The same points measured another way (B), then each row and its match in B
In the rows, zero is written as 100.
B:
0: [ 93 100  77  88  72 108 101  97 127  86  86  76  92 106 106 111 104 102
  66  91  79 148  86  86 115 110  65 101  88 116  88  94 136]
1: [ 87 100  91  88  88  93 102  91 121  94 100  78  98  98 112 109  97  96
  83  94  99 136 101  90 102 105  67  91  97 109 110 116 116]
2: [ 96  95  75  79  87 106  86  86 101  90 105  82  96  89  95  87  99 101
  91 114 108 156  78  43 120 101  89  88 106 127  96 148 111]
3: [102  95  70  77  81 109  86  89 108  88 105  83  92  93  94  92 102  98
  83 116  99 159  81  45 124 101  80  89  98 128  99 141 111]
4: [ 92 107  95  83  86  99  99  98 130  96 117  81  95 100 114 107  92  82
  83  92  95 137 105  95 102 105  61  93 103 102 106 106 111]
5: [ 87 105  99  77  83  99  96 101 130  95 118  77  98 100 116 102  92  86
  77  91  95 146  98  92  98 107  56  91 106 111  97 108 117]
6: [ 86  98  75  87  78 109  99  86 129  84  80  86  95 102  97 117  94 102
  73 112  86 153  85  85 109 119  79 100  81 122  77 100 125]
7: [131  83  72 101  74 109  94 115  95  98  77  97  87 110 107  83 113 110
  81  88  98 119  87  91 122  90 110 104  91 123  89 108 104]
8: [103 109 104 107  96  87  94  93 110  93 100 105 105 103  91 111  99  96
  96 110  85  91 116 110 104 111  80  99 106  83 113  88 114]
9: [115  95  97  96  90  77  84  82 108  99  93 103 107  97  90 115 101  89
  86 125  76 107 109 105 108 112 101 103 104  90 123  98 119]
10: [115 100  76  88  77 118 101 115 102  93 103  89  85 112 107 101 105 100
  78 106  82 110  90  69 104 100  93 105  89 105 114 112 106]
11: [101 113  86 103  84 137  96 121 109 114 104 110  91 110 104  92 105  89
 118 120  82  86  92 113  92 111 127 106  85  84  78  97 103]
12: [ 97 108  83  73  67 111  96 114 138  88 123  73  86 113 123 101  98  82
  65  86  77 156  93  79 107 108  34  92  92 110 100 106 123]
13: [ 91 103  69  78  61 110  96  93 131  81  93  68  88 105 101 112  98 101
  60 108  75 171  85  62 118 115  51  94  90 121 102 122 140]
14: [104 102  92  86  81 100  89 111 129 102  96  83  95 106 119 100 113  90
  73  80  77 129  87 118 118 107  56 104 108  96  82  66 149]
15: [ 79 111 130  99 130 106 108 109 104 110 134  97 108  97 117  94  98  86
 121  81 114  72 102 116  85  97 100  98 115  82  79  85  79]
16: [123 101  91  77  95  90  76 115 111 110 116 109  99  91 109  84 118  81
  88  81 112 112 103 106 126  91  45  90 132  96 117  96 125]
17: [107  99  80  82  69  99  89 106 121  95  97  78  89 102 109  99 105  90
  70  97  88 148  94  76 116 104  57  91 104 112 105 116 123]
18: [137  81  65  86  64 107  93 112 102  85  83  74  81 108 114  98 111 102
  58  87  83 143  90  69 126  96  87 107  96 121 116 116 104]
19: [128  97  62 108  60 137  95 137  86 101  76  98  80 126 113  71 120 121
  81  89  73  96  70  87 118  93  99 111  92 112  79 105 129]
20: [ 99 105  73  76  61 108  87 100 141  82  92  77  89 110 110 108 106  93
  57  97  66 168  82  87 120 118  26  98  93 116  86  87 157]
21: [ 91  84  86 105  86  91 105  92 109 104  70  83  97 100 112 113 102 108
  82  99  99 127  89 110 106 107 129 106  82 110  79  93 110]
22: [ 88  97  79  89  74 103 101  94 124  88  81  79  93 104 106 114  99 103
  71 100  85 146  90  87 109 112  73  99  85 114  90 101 126]
23: [ 86  91  90 109  98 101 112  85  98  98  78  81  97 100 105 106  96 116
 104  99 110 116  90  91 101 101 124 100  89 108  95 116 109]
24: [146  56  70 100  85  78  89  96  84  98  75  83  90  92 120  87 117 110
  73  67 127 131  92  95 133  78 115 101 115 130 130 125  92]
25: [108 108  74  88  62  96  92  98 133  86  95  76  92 111 108 113 104  94
  61 107  63 145 105  88 116 113  47  95  94 104 116 109 143]
26: [112  97  96  78  91  97  85  96 123 101 114 104  96 100 114 102  92  79
  91 108  96 130  94 101 104 108  83 104  94 105  87  93 100]
27: [ 96  95  99  96  94  90  97  97 110 104  92  86 101  96 108 103 102  99
  86  93 102 114  97 103 106 103  88  98 107  99  99  95 117]
28: [100  99  96  73  88  93  92  95 123  99 116  82  99  94 114  99  91  80
  82 102  96 142  96  83  95 105  71  94 103 113 110 115 108]
29: [100 100  88  80  96  98  85  89 113  92 110  95 101  90  94 105 102  89
  85 107 100 135  91  75 116 106  69  93 105 112  98 114 113]
30: [ 95 113  96 101  82  88 102  96 126  91 105  87 101 109 106 112  99  93
  83  92  80 112 113 115 109 110  60  96  98  88 111  94 129]
31: [119  95  74  97  73 120  96 118 101 102  88 102  87 111 103  87 110 102
  86 100  90 114  86  88 114  97 107 106  90 112  87 105 105]

[108  93 100  96 105  91  92 102  99  97  98 100 100 126  96  98 100 101
  88  99 101  97  91  95 101  98 103 101] => 1
[109 112 111 102 102  91  83 101  99 103  96 100 105 103 102  97  97  98
 130 106  99  96 114 100 103 107 105 112] => 9
[103  98  98 101  98  96 103  98 105 103 115 101  94 119 103  96  98 102
  87  99 100 106 103 102 123 100  98 101] => 31
[106  94  98 103  97  99 118  98 116 102 129 102  95 130 107 100  98 105
  91  99  99 118  98 103 140 101  92 102] => 19
[109  98 103  95 102  89 108 106 101 128 108 102  99 139 104  92 100  97
  91  97 104 100  99 104 123 103 108 108] => 18
[ 98  96  98 102  97  92  83 101 100 101 100  97 100 144  97  99 101  96
  90 102  99  99 105 102 103 100  94  98] => 6
[106 100 100  98 102 103 115 100  99 111 109 100 102 121 103  98 101 102
  90  99 101 101 105 106 124  99 105 101] => 7
[108 100  99  96  99  78  83 100 107 102 109  98  99 163  93  95  98  95
  82 101 101  99  83 100 111 102  93 103] => 13
[101  93 101  95 102  82  81 100  97 101 103  98  95 119  95 100 102 101
  84  97 101  98  87  96 109 101 105 100] => 4
[110  95 100 100  99  78  76 101  98  99 113  99  92 160  96 111 103  96
  93  98 101  98  88  99 125 106  95 105] => 20
[115 103 104  98 112 113 128 110  93 131  92 100 115 123 105  99 103  97
  98  99 108  97 109 113 103  96 138 104] => 24
[ 96  97  98 114  98  89  83  97 123  94 118  99  89 100 100  97  98 102
  92 101  99 110 114  97 118 100  90  99] => 11
[113 113 100 101 100  93  81 100  99 103  98 101 100 124  96 102  98  96
  97 100 102 104  84  99  97 101  99 100] => 29
[105  94 100 101 102  85  84 101  94 103 110 102  95 121 105 122 103 101
 104  95 101  97 103  97 119 101 107 100] => 14
[115  97  99  94 106  87  90 100 100 102 112 101  96 138  99  96  99 101
  86  95 103  96  88  98 118 100 103 103] => 17
[106  95  99  98 106  97  97  99  96 101 101 100 103 108 105 103  99 102
 103  96 101  97 104  98 100  96 108  97] => 27
[100  98 113  96 102  85  88 101 100  98  99  98  96 118  94 103  99 102
 110  97 100  97  92  98 111 100  98 103] => 30
[116 120  98  96 100  92  87  99 111 103 102  99 104 146  93  92  97  94
  79 101 103 106  79 100 101 100  93 101] => 3
[ 99 106 108 101 102  96  86 102 100 100  96  99 100 101  96 100  99 101
 125 100  99  96 101 101 102 101 101 103] => 8
[118 122 100  96 101  98  91  98 116 102 100 100 111 141  95  92  97  94
  80 101 103 106  78 101  91  99  93 100] => 2
[114  98 106  97 104  78  81 104 105 100 106 101  98 148  94  96  99 101
 104 100 101  96  91  96 127 100  98 111] => 25
[110  92  99  94 101  84  84  99  95 102 103 100  98 115 101  97 104  97
  83 100 100  98  91  95 107 106 105 104] => 28
[102  96  99  98  99  87  99 103 111 104 108 103  94 121 106  92  98  97
  91  98 101 109  96 100 118 102  96 105] => 10
[ 90  94  98  96  99  96  93  98  95  96  98  97  91  71  95 109 103 105
  89  94 101 112  89  98  88  96  97  97] => 15
[100 101 106  96  99  82  77  97  96 105 104  99  94 104 100 102 104  97
  92  99 100 103 105 105 110 115 101 103] => 26
[ 99  92  98  97 102  96 105  99  96 100  99  98 105 117 108  98  98 105
  92  98 100  94 130  98  98  96 104  97] => 21
[123 108 102 100 106 102  82  99  96 104 108 110  92 107 101 116  98  99
 108  95 105 100  80  98 115 101 120 101] => 16
[105  87 100  91 100  66  80  99  99 100 115  97  84 142  92  99 106  99
  72  92 103 105  77  96 127 105  96 105] => 12
[101  93  98  98 101  89  91 100 100 100 104  99  99 141  99  99 100  99
  88  98 100  97 103  98 107  99  97 100] => 22
[105  90  99  92 102  81  84  98  96 100 107  99  95 123  97 100 105  99
  80  97 102  99  86  95 109 101 101  99] => 5
[ 96  96  97  97 104 104 109  98 106  99  93  98 117 111 102  95  96 101
  92  99  99  98 109  99  91  94  99  95] => 23
[101  95  99 100  99  85  93 101  99 104 104  98  98 144  99 104 101  98
  90  99 101  98  95 100 111  97  95 100] => 0
